[[ 39 -35  59 -26   5 -23 -28 -41 -12  11  59 -68  32  18]
 [ 36 -42  55  -9   1 -15 -10 -38 -50  10   6 -69  45   6]
 [ 36  -4  16   3   4   1   3 -49 -16 -12   3 -30  15  18]
 [ 34  -6  23   3  -4  -6 -10 -45 -20  -9   9 -46  15  13]
 [ 39 -41  27 -32  16 -17  -6 -10  -6   9  34 -47  36  26]
 [ 51 -38  43 -27  16 -20 -20 -36 -17   8  47 -60  42  22]
 [ 47 -34  49  -1  11 -19 -18 -60 -64   6  16 -40  36   1]] -> 36

[[64  0 67 59 29 26 68 68  0 67 66 64 69 54 63 63]
 [18  0 17 25 44 30 21 21  0 23 20 19 21 15 24 19]
 [61  0 64 57 27 25 65 65  0 64 63 61 66 52 61 61]
 [64  0 67 60 31 28 69 68  0 68 67 65 69 55 64 64]
 [ 0 47  0  0  0  3  0  0 46  0  0  0  0  0  0  0]
 [21  0 18 29 51 41 20 20  0 23 21 22 20 21 26 21]] -> 26

[[ 69   2   5  11 -20  10  -8  -4  29   3 -28  -3 -21  25  28]
 [ 32 -10   8   9 -21  15 -10 -11  33  -3 -16   0 -16  19  24]
 [ 22   6 -24  -3 -25  -8   4   7   2   2 -11  -6 -21 -16  17]
 [ 21 -19 -27  -1   5 -17  27   6 -15   9  18  -5 -25 -17   8]
 [ 21   4 -10   5 -15  11   1   7   6   4 -13   1 -14   9  18]
 [ 23 -25 -38  -8  10 -30  22  12 -22   7  10  -8 -19 -23  15]
 [ 14   6 -21   1 -13   3   4   9   0   7  -4  -3 -13  -2  14]
 [ 15  10 -18  -1  -6   5  -2  12  -6   5 -21 -11 -14   2  17]] -> 2

[[  2 -30  -3 -33  32  14  47 -34   4  31]
 [ -3  17 -47   0   8  30  -4 -26  19  14]
 [-49 -29 -47  55  -8  -5 -31   8  -6 -12]
 [ -5 -26 -19  -3 -18 -14 -13 -21 -55 -29]
 [ 29 -14   3 -44  25  24 -15  44   6  -7]
 [  4  31 -49 -18   1  17  35 -41  -2  24]
 [-35  -7 -22  30  -9 -41   1 -62  17   8]
 [ 14 -18  45 -19  -8 -30 -21 -41  15 -29]
 [ 55  16  21 -27  55  40  35  35 -11  33]
 [ -7  16 -14 -24  -4  34  37 -59  44  24]
 [-11 -11  41  -2  -5 -17 -15  -3  53   9]] -> 53

[[-20 -21  14 -13 -20 -13  12 -27  31  -1  25 -26   2]
 [ -4  -4 -28  -4 -42   1  -9   2  17  27 -18  10 -15]
 [ 12  16  -4   5  60  -4 -33  45  43 -53   3  29  28]
 [ 38  15 -13 -10  30   2  14  23  16  39  24 -11  31]
 [ -3   9   2  12  37  24  -9 -17  23 -27 -53 -30 -12]
 [  2  14  48 -14  -9  17 -51  46 -24  31  -8 -23 -21]
 [ 24   7 -16  28  29  43  13 -16 -16   0 -13  10  15]] -> 10

[[-30 -54  20   3   6 -30]
 [-11  31  31 -27  -5  50]
 [-25  -9   1 -39   8  23]
 [ 13 -45   3  15   9  31]
 [ 25 -21  23  48  27  -5]] -> 27

[[ 16  30 -20  -7   8   8 -34  -7 -20 -32  -5 -26]
 [ 18  -9  16   9  33 -13  12   3 -34  -5 -17 -16]
 [  3  37 -36   4   2 -18   2  12  10  26  24  -7]
 [-15 -25 -15  17   2 -15   0  11  23   2   6   5]
 [ -6  19   4 -12  19   7 -23  35 -21  13 -23 -17]
 [-17  -5 -32 -15  17 -10  27  -5  -1  37  -6   7]
 [ 11  47 -25  -6  17   0   3  -4  22   5  19  -4]
 [ 13 -31  26  68  13  14 -10  25  63   5 -43  -6]
 [-20  13 -14 -18  12 -16  26 -38   8  50  -5  -1]
 [ -5   5  19 -19  33   0  24   5  -9 -12  -1  11]
 [ -3   6  13 -10  35   6  -9 -17   8  -1  16   9]
 [ -6 -16   0  -6  -1  -3 -10 -32  16   2 -12 -42]] -> -12
---
[[56 32 42 13 21 35  4]
 [28 28 49 11  9 26 22]
 [18 12 18 24 37 22 -2]]
37

[[-31  59  27 -33  27  45]
 [-19  19 -22  34 -19 -59]
 [  3 -48  14   4 -22  34]]
4

[[ 38  36 -13 -20   9  -4 -36]
 [ 46  -1  53  15  19  15 -33]
 [ 39   1  -9   9   5 -11 -53]]
5

[[  8  -3   8   8  18   2   0]
 [  0   7  -2  -4   0   2   7]
 [-10   5 -27   2 -70  -8  15]]
-70

[[  4  43  22 -22  -9]
 [-14  50  34 -14 -16]
 [ 31  -7 -60 -13  22]]
-60

[[-21  19  -8  20  27  16]
 [  8  69   9 -13  29  -2]
 [-25 -15 -21  23 -16 -13]]
23

[[ 30 -22  -3  22   0]
 [ 34 -18 -23  24 -14]
 [ -6 -46  -9   5  58]]
-9

[[-21  36 -35  -7  13  15]
 [  3  -9 -54 -63 -40  62]
 [ 65  49  18  15   4  35]]
15
---
[[ -76.126  -93.006 -125.896  -86.696 -103.469]
 [-103.224   16.664 -185.236 -135.303 -166.190]
 [-130.596  144.778  -94.019  -51.590  -31.184]] -> -103.224

[[  7.2  -0.8   4.6  -3.3   3.3 -21.5   6.7]
 [ -0.6  -5.4   6.4   7.4  12.0  12.5  14.9]
 [  4.1  -1.1   6.7   5.0  11.5   9.6  18.0]] -> -0.6

[[ -66.969   61.911  -63.037  171.147  -48.586]
 [  -3.034 -129.585   52.561   59.705  198.249]
 [ -52.950  158.424   74.084  -22.710  -31.116]] -> -3.034

[[-1.8 -1.4 -1.9 -0.6  1.3 -2.1]
 [-1.5 -1.9 -1.9 -0.8 -1.4 -1.4]
 [-1.6 -1.2 -2.0 -2.3 -1.7 -0.3]] -> -1.5

[[  84.9  -58.0  129.4 -162.4]
 [-171.0 -167.2  -49.1 -115.2]
 [  40.4   72.0  -23.6 -170.1]] -> -171.0

[[-0.05 -0.04  0.04  0.06  0.06]
 [ 0.20  0.03 -0.13  0.04 -0.12]
 [ 0.20 -0.02 -0.14  0.04 -0.14]] -> 0.20

[[  0.44   1.55   8.40   3.79   9.15   4.76  -1.82]
 [  2.59 -14.64   2.54 -11.67  -5.20  13.15  -0.78]
 [  1.50 -12.28   0.82 -11.49  -6.48  14.12  -0.46]] -> 2.59

[[ 0.066 -0.118 -0.120 -0.037 -0.015  0.053]
 [-0.038  0.132  0.149  0.062  0.043 -0.032]
 [ 0.079 -0.128 -0.144 -0.041 -0.009  0.057]] -> -0.038
---
[[-34 -32 -14  46]
 [-49 -40 -46  57]
 [ 39  43  33 -61]] gives -49

[-55   4   3  32  50 -27  40] gives 50

[  6  50 -27  18  31] gives 31

[[ -3 -11   3   1   0]
 [-16 -10   6  -1   0]
 [  9 -50  13   2  -2]] gives 0

[ -6 -21 -16  49  69 -39 -69] gives 69

[-63 -15 -61   1 -32 -28 -20] gives -32

[[-56 -11 -46 -43 -60]
 [  8 -21 -11 -27   8]] gives -60

[ 27  47  52 -29   8] gives 8
